Here is a tiny trained network, its code and every weight. The questions are about switching its units off for an input and a class, where a switched-off unit gives its printed mean instead of its output.

import numpy as np


def w(rows, s, z=0):
    codes = np.array(rows[::2]) - 128.0
    scale = np.full(codes.shape[1], s)
    scale[-1] = z or s
    return codes * scale


def norm(h):
    return h / np.sqrt((h * h).mean(-1, keepdims=True) + 1e-5)


def f(y):
    return np.maximum(y, 0)


def log_softmax(a):
    a = a - a.max(-1, keepdims=True)
    return a - np.log(np.exp(a).sum(-1, keepdims=True))


def net(x, mask):
    res = np.array(x, float).reshape(1, 2) / 4 @ E
    u = 0
    for l in range(2):
        y = f(norm(res) @ A[l][:, :-1].T + A[l][:, -1])
        res = res + np.where(mask[u : u + 10], y, B[l][:, -1]) @ B[l][:, :-1]
        u += 10
    return log_softmax(norm(res)[-1] @ U[:, :-1].T + U[:, -1])


A, B = {}, {}
E = w([
[130,224,221,76,158,160,55],'x0',
[146,197,95,144,69,3,133],'x1',
],0.0047)
A[0] = w([
[120,112,146,87,181,124,86,95],'0.n0',
[85,100,149,206,76,210,183,104],'0.n1',
[44,156,137,105,176,168,115,131],'0.n2',
[66,134,116,175,210,163,100,1],'0.n3',
[33,77,146,137,86,122,136,188],'0.n4',
[121,138,189,55,187,120,123,56],'0.n5',
[205,156,219,145,36,181,97,187],'0.n6',
[63,80,164,105,86,255,88,98],'0.n7',
[174,163,152,137,142,104,132,70],'0.n8',
[153,138,55,135,136,81,124,74],'0.n9',
],0.0049,0.0026)
B[0] = w([
[160,121,93,88,128,145,206,168],'0.n0',
[146,185,151,114,90,158,133,200],'0.n1',
[166,164,172,152,120,154,142,197],'0.n2',
[106,182,105,77,233,206,112,153],'0.n3',
[99,171,127,56,129,142,147,192],'0.n4',
[97,107,141,120,86,84,142,184],'0.n5',
[115,101,115,163,80,153,178,214],'0.n6',
[74,64,139,111,138,51,60,255],'0.n7',
[109,69,143,104,177,142,174,149],'0.n8',
[80,149,255,175,157,161,173,175],'0.n9',
],0.0054,0.0042)
A[1] = w([
[181,36,10,202,155,167,187,4],'1.n0',
[115,129,100,136,232,182,169,105],'1.n1',
[178,172,57,175,109,38,32,113],'1.n2',
[229,181,191,91,131,213,51,101],'1.n3',
[185,209,102,93,150,4,66,15],'1.n4',
[196,221,195,116,105,119,48,20],'1.n5',
[83,208,167,81,158,106,88,39],'1.n6',
[131,237,104,92,97,111,143,122],'1.n7',
[122,118,82,163,125,47,113,105],'1.n8',
[85,167,117,2,95,60,131,150],'1.n9',
],0.007,0.0028)
B[1] = w([
[186,233,107,120,104,88,122,234],'1.n0',
[148,87,209,164,192,84,64,204],'1.n1',
[72,79,217,74,229,253,101,188],'1.n2',
[216,126,15,144,143,62,143,241],'1.n3',
[158,15,144,103,226,185,23,203],'1.n4',
[210,179,13,84,73,84,165,220],'1.n5',
[146,167,59,176,58,138,173,227],'1.n6',
[80,38,155,93,141,148,103,235],'1.n7',
[198,123,107,67,159,204,28,194],'1.n8',
[88,170,191,238,136,82,205,252],'1.n9',
],0.0058,0.0037)
U = w([
[172,25,192,108,235,175,50,253],'0',
[254,204,42,144,61,61,196,248],'1',
[81,126,223,222,97,74,216,185],'2',
[72,171,94,83,27,213,69,3],'3',
[58,192,97,72,51,207,73,3],'4',
[37,208,90,78,16,208,37,3],'5',
[38,216,115,53,43,191,54,3],'6',
],0.0088,0.0051)

Each question gives the input, the list of numbers given to net, and the class t.
The units are the neurons (one row each of A and B). Each row of codes is followed by its name. A weight is (code - 128) times the scale printed after its matrix; where a second scale follows, it is the last column's (A, B and U).
mask holds one flag per neuron, layer by layer. A switched-off neuron (its flag False) gives its mean, the last column of its row in B, instead of its output. The means were averaged over made-up inputs and are rounded, as every weight is.
A unit's drop is (log p(t) with every unit on - log p(t) with that unit switched off) / (log p(t) with every unit on - log p(t) with every unit switched off).
The circuit of an input: a set's keep is (log p(t) with only the set's units on - log p(t) with every unit switched off) / (log p(t) with every unit on - log p(t) with every unit switched off). Starting from the 12 units with the biggest drops (on a tie, the unit counted first), units are removed one at a time, each time the one whose removal leaves the highest keep (on an exact tie, the one counted first), for as long as the keep stays at least 0.8.
circuit, biggest first: the units of the circuit, biggest drop first
most important unit: the unit with the biggest drop
top k neurons: the k neurons with the biggest drops, biggest first
top k neurons in layer l: the k neurons of layer l with the biggest drops, biggest first
drop of u: that unit's drop, to one decimal
input [-8,-6], class 1: circuit, biggest first	1.n0
input [-5,-4], class 1: top 3 neurons in layer 1	1.n0; 1.n4; 1.n2
input [3,3], class 2: top 4 neurons	1.n9; 0.n8; 0.n6; 0.n7
input [-1,3], class 2: top 3 neurons	0.n9; 0.n7; 1.n4
input [7,8], class 0: top 2 neurons in layer 1	1.n4; 1.n2
input [6,7], class 0: top 2 neurons in layer 1	1.n4; 1.n2
input [-4,-3], class 1: top 2 neurons	1.n0; 0.n9
input [0,0], class 2: top 2 neurons in layer 0	0.n2; 0.n6
input [-5,5], class 0: top 3 neurons	0.n6; 1.n8; 1.n2
input [1,4], class 0: top 3 neurons	1.n4; 0.n4; 0.n1
input [0,3], class 2: top 2 neurons	0.n9; 0.n7
input [7,-6], class 1: top 2 neurons	1.n3; 0.n2
input [0,-1], class 2: top 2 neurons	0.n7; 1.n9
input [4,-1], class 1: most important unit	0.n2
input [2,2], class 2: drop of 0.n8	0.1
input [2,-1], class 2: drop of 0.n0	0.0
input [0,-3], class 2: drop of 1.n9	0.1
